Here is a tiny trained network, its code and every weight. The questions are about switching its units off for an input and a target symbol, where a switched-off unit gives its printed mean instead of its output.

import numpy as np


def w(rows, s, z=0):
    codes = np.array(rows[::2]) - 128.0
    scale = np.full(codes.shape[1], s)
    scale[-1] = z or s
    return codes * scale


def softmax(a):
    e = np.exp(a - a.max(-1, keepdims=True))
    return e / e.sum(-1, keepdims=True)


def log_softmax(a):
    a = a - a.max(-1, keepdims=True)
    return a - np.log(np.exp(a).sum(-1, keepdims=True))


def net(x, mask):
    ids = ['δζλμφω'.index(c) for c in x.split()]
    T = len(ids)
    res = E[ids] + P[:T]
    u = 0
    for l in range(3):
        r = res
        for j in range(2):
            rows = slice(4 * j, 4 * j + 4)
            q, k, v = (r @ M[l][rows].T for M in (Q, K, V))
            z = softmax(np.where(np.tri(T) > 0, q @ k.T / 4**0.5, -1e9)) @ v
            o = O[l][rows]
            res = res + np.where(mask[u + j], z, o[:, -1]) @ o[:, :-1]
        u += 2
    return log_softmax(res[-1] @ U[:, :-1].T + U[:, -1])


Q, K, V, O = {}, {}, {}, {}
E = w([
[144,164,25,229,184,92,84,220,95,174,199],'δ',
[122,173,139,41,139,46,199,168,213,5,161],'ζ',
[158,89,150,116,189,128,223,129,138,150,253],'λ',
[112,170,198,161,103,242,108,178,142,115,141],'μ',
[77,223,110,69,171,54,23,90,140,159,90],'φ',
[97,90,92,125,28,115,196,127,112,189,96],'ω',
],0.011)
P = w([
[237,177,126,116,170,134,168,120,90,128,94],'0',
[199,83,123,151,93,114,48,111,212,121,195],'1',
[143,120,201,93,133,66,124,221,73,160,129],'2',
[111,198,101,159,153,125,185,110,186,150,107],'3',
[114,109,73,123,62,142,53,137,171,92,209],'4',
[67,116,182,85,107,67,145,233,31,133,126],'5',
[36,176,74,128,184,187,195,79,151,177,117],'6',
[47,125,57,112,38,180,85,138,137,93,254],'7',
],0.011)
Q[0] = w([
[127,168,191,161,128,94,101,147,165,135,182],'0.h1',
[163,72,74,113,140,2,175,62,114,162,104],'0.h1',
[135,100,120,115,140,78,137,105,111,133,167],'0.h1',
[159,81,133,121,121,140,127,85,91,111,85],'0.h1',
[173,96,119,137,176,138,123,54,115,76,99],'0.h2',
[131,171,138,124,234,86,157,125,117,124,37],'0.h2',
[113,121,107,99,72,143,35,143,167,130,255],'0.h2',
[109,111,128,109,38,138,134,164,137,140,175],'0.h2',
],0.01)
K[0] = w([
[104,152,127,115,199,133,130,143,120,114,150],'0.h1',
[196,76,143,121,99,71,104,142,130,132,126],'0.h1',
[126,97,151,131,136,101,121,149,131,136,138],'0.h1',
[140,76,125,126,112,103,135,97,126,167,113],'0.h1',
[178,157,102,113,163,107,95,92,151,117,111],'0.h2',
[247,122,126,154,138,138,135,129,138,118,126],'0.h2',
[25,133,94,97,86,134,140,101,100,151,108],'0.h2',
[30,129,143,125,123,141,129,147,113,142,144],'0.h2',
],0.014)
V[0] = w([
[128,104,158,117,180,110,61,151,120,121,218],'0.h1',
[196,145,174,140,178,169,73,123,113,65,93],'0.h1',
[109,123,71,95,160,128,254,105,64,216,125],'0.h1',
[156,115,140,157,113,180,119,84,146,136,126],'0.h1',
[171,113,160,230,139,203,123,150,169,60,139],'0.h2',
[126,186,100,98,199,92,90,124,126,155,155],'0.h2',
[138,172,112,95,156,75,73,87,125,180,75],'0.h2',
[68,208,145,61,151,114,51,126,101,100,146],'0.h2',
],0.0055)
O[0] = w([
[134,109,116,134,147,26,176,92,29,157,161,105],'0.h1',
[203,193,168,172,24,102,140,106,88,90,105,168],'0.h1',
[190,99,96,33,181,237,91,167,119,125,156,113],'0.h1',
[173,112,183,182,81,187,140,131,155,162,128,168],'0.h1',
[121,144,62,41,102,164,77,60,100,96,192,160],'0.h2',
[128,168,114,123,196,110,137,215,219,155,126,56],'0.h2',
[166,141,165,122,160,67,128,167,218,176,91,4],'0.h2',
[123,114,137,89,125,189,132,254,214,147,119,114],'0.h2',
],0.0051,0.0019)
Q[1] = w([
[72,197,144,122,135,128,182,182,35,132,151],'1.h1',
[106,97,35,118,58,133,78,86,185,138,201],'1.h1',
[152,139,194,194,145,105,212,90,100,163,2],'1.h1',
[167,83,122,158,35,157,68,104,146,126,148],'1.h1',
[137,80,248,122,110,184,147,164,56,138,102],'1.h2',
[146,141,124,181,134,123,212,114,240,115,121],'1.h2',
[85,202,200,142,95,56,247,220,121,144,117],'1.h2',
[104,124,129,49,170,130,147,97,71,113,207],'1.h2',
],0.0087)
K[1] = w([
[93,186,95,169,171,126,83,138,102,137,134],'1.h1',
[35,84,119,97,91,176,189,110,128,159,113],'1.h1',
[245,115,92,124,162,100,69,100,157,136,123],'1.h1',
[118,79,129,95,49,165,119,144,110,131,105],'1.h1',
[153,125,183,110,81,103,115,170,156,72,95],'1.h2',
[186,71,109,110,141,91,158,86,131,143,165],'1.h2',
[101,126,90,68,125,49,117,118,145,100,69],'1.h2',
[56,151,138,120,127,157,145,91,138,69,143],'1.h2',
],0.011)
V[1] = w([
[137,150,186,145,96,160,194,46,138,63,142],'1.h1',
[134,163,254,145,166,225,113,141,155,78,147],'1.h1',
[107,155,169,198,180,145,30,99,99,146,135],'1.h1',
[102,75,114,105,86,134,195,167,118,190,79],'1.h1',
[109,67,50,107,154,61,185,148,148,159,141],'1.h2',
[113,114,172,167,183,169,162,189,63,152,130],'1.h2',
[151,138,89,241,98,152,25,163,115,155,90],'1.h2',
[62,101,79,109,150,111,146,119,84,149,111],'1.h2',
],0.0051)
O[1] = w([
[148,108,133,87,171,135,130,212,187,181,92,168],'1.h1',
[187,66,63,8,180,118,121,127,138,166,136,213],'1.h1',
[148,108,77,91,43,102,114,91,189,134,156,137],'1.h1',
[124,151,192,189,247,86,127,95,137,96,142,98],'1.h1',
[118,136,104,89,2,131,123,145,189,188,160,5],'1.h2',
[147,171,164,121,151,72,146,191,123,137,97,123],'1.h2',
[101,84,84,101,238,142,120,162,102,126,83,143],'1.h2',
[121,144,114,93,40,66,110,121,179,129,113,25],'1.h2',
],0.0053,0.0023)
Q[2] = w([
[75,144,152,193,21,140,126,141,123,124,190],'2.h1',
[143,112,191,42,99,137,153,192,73,158,129],'2.h1',
[170,133,88,153,169,203,164,103,165,138,101],'2.h1',
[117,99,186,144,126,91,139,170,54,162,75],'2.h1',
[141,92,162,125,97,153,228,165,69,163,209],'2.h2',
[109,175,99,255,150,164,87,169,82,191,133],'2.h2',
[149,128,96,132,207,194,131,145,202,129,219],'2.h2',
[108,193,186,137,105,206,114,149,187,76,123],'2.h2',
],0.011)
K[2] = w([
[40,140,78,146,115,170,143,147,150,87,140],'2.h1',
[102,197,117,72,162,57,100,192,148,81,120],'2.h1',
[219,141,176,148,147,182,160,104,152,143,101],'2.h1',
[114,161,58,145,167,20,120,145,144,136,150],'2.h1',
[145,69,126,162,104,173,239,119,91,120,191],'2.h2',
[135,136,95,217,130,171,63,156,68,155,132],'2.h2',
[172,119,98,133,171,134,112,155,171,100,248],'2.h2',
[146,150,203,115,95,209,74,134,142,20,150],'2.h2',
],0.011)
V[2] = w([
[126,187,136,66,156,67,88,61,139,131,77],'2.h1',
[136,72,63,189,125,137,154,167,88,176,176],'2.h1',
[82,180,107,177,135,209,30,132,98,254,80],'2.h1',
[94,109,192,91,188,97,55,139,75,226,101],'2.h1',
[145,53,185,98,83,83,51,202,90,84,143],'2.h2',
[177,71,230,103,205,79,106,217,68,122,119],'2.h2',
[86,130,144,100,223,128,153,102,87,179,149],'2.h2',
[146,138,87,116,83,109,139,148,121,67,107],'2.h2',
],0.0054)
O[2] = w([
[121,58,63,76,161,199,98,134,92,116,192,5],'2.h1',
[96,165,141,174,154,107,174,93,181,116,59,169],'2.h1',
[179,126,57,159,50,99,152,102,181,1,83,251],'2.h1',
[173,100,28,88,146,200,159,155,172,91,71,92],'2.h1',
[45,77,60,151,163,188,111,46,181,159,165,209],'2.h2',
[55,157,123,198,55,97,111,52,210,161,135,167],'2.h2',
[158,140,135,169,77,134,119,131,138,64,127,115],'2.h2',
[120,118,151,141,159,123,104,118,103,166,156,125],'2.h2',
],0.0058,0.002)
U = w([
[101,154,152,200,72,97,127,69,146,99,129,174],'δ',
[119,130,160,113,127,123,108,133,91,176,162,3],'ζ',
[86,107,114,123,254,151,169,102,122,146,113,90],'λ',
[214,158,164,98,150,111,151,206,64,111,87,234],'μ',
[146,69,77,94,92,143,82,116,90,64,178,132],'φ',
[102,134,107,118,115,149,135,140,212,185,104,83],'ω',
],0.0082,0.0041)

Each question gives the input, a string of symbols that net reads in full, and the target symbol t.
The units are the heads (4 rows each of Q, K, V and O). Each row of codes is followed by its name. A weight is (code - 128) times the scale printed after its matrix; where a second scale follows, it is the last column's (O and U).
mask holds one flag per head, layer by layer. A switched-off head (its flag False) gives its mean, the last column of its rows in O, instead of its output. The means were averaged over made-up inputs and are rounded, as every weight is.
A unit's drop is (log p(t) with every unit on - log p(t) with that unit switched off) / (log p(t) with every unit on - log p(t) with every unit switched off).
The circuit of an input: a set's keep is (log p(t) with only the set's units on - log p(t) with every unit switched off) / (log p(t) with every unit on - log p(t) with every unit switched off). Starting from all 6 units, units are removed one at a time, each time the one whose removal leaves the highest keep (on an exact tie, the one counted first), for as long as the keep stays at least 0.8.
circuit, biggest first: the units of the circuit, biggest drop first
unit that matters most: the unit with the biggest drop
heads that matter: for each layer, one digit per head in row order, 1 if its drop is at least 0.15 and else 0, layers parted by /
input φ ω δ μ, target μ: heads that matter : 10 / 00 / 01
input φ μ φ ζ, target μ: heads that matter : 00 / 01 / 01
input μ ω λ, target λ: circuit, biggest first : 2.h1, 0.h1, 1.h2
input δ μ μ ω ζ ω, target ζ: heads that matter : 00 / 00 / 10
input δ ω ω μ λ μ ω ζ, target δ: unit that matters most : 1.h1
input ω φ λ φ μ μ μ ω, target δ: heads that matter : 00 / 10 / 10
input δ μ μ ω μ μ, target δ: circuit, biggest first : 1.h1, 2.h2, 2.h1
input φ μ λ, target φ: heads that matter : 00 / 00 / 10
input μ μ μ φ δ μ δ, target δ: heads that matter : 10 / 11 / 10
input μ μ φ μ λ φ, target φ: circuit, biggest first : 2.h1, 0.h2
input φ φ λ μ, target μ: heads that matter : 00 / 00 / 01
input ζ ω μ φ λ, target ω: heads that matter : 01 / 00 / 00
input μ λ ω δ μ λ, target δ: circuit, biggest first : 2.h2, 2.h1
input μ ζ ζ μ μ ω, target ζ: heads that matter : 00 / 01 / 10
input ω φ ω φ ω ω, target φ: circuit, biggest first : 2.h1
input μ μ μ μ μ δ, target δ: circuit, biggest first : 2.h2, 1.h1
input δ μ δ φ μ δ ω φ, target δ: circuit, biggest first : 1.h1, 2.h1
input φ μ μ λ μ ω, target φ: heads that matter : 01 / 00 / 10
input μ λ λ, target λ: circuit, biggest first : 0.h1, 2.h1, 1.h2
input ω λ φ ω φ λ ζ, target μ: circuit, biggest first : 2.h2, 1.h2
input μ μ μ μ, target λ: unit that matters most : 1.h2
input μ μ ω, target ω: heads that matter : 00 / 10 / 01
input μ μ φ μ μ, target ω: heads that matter : 01 / 10 / 00
input λ φ λ, target φ: circuit, biggest first : 2.h1, 1.h1
input μ λ μ ω μ φ ω, target δ: circuit, biggest first : 1.h1, 0.h2, 1.h2, 2.h1
input μ λ μ ω, target μ: heads that matter : 10 / 00 / 01
input μ μ λ φ, target μ: unit that matters most : 2.h2
input δ μ ω μ ζ φ φ, target δ: heads that matter : 10 / 10 / 10
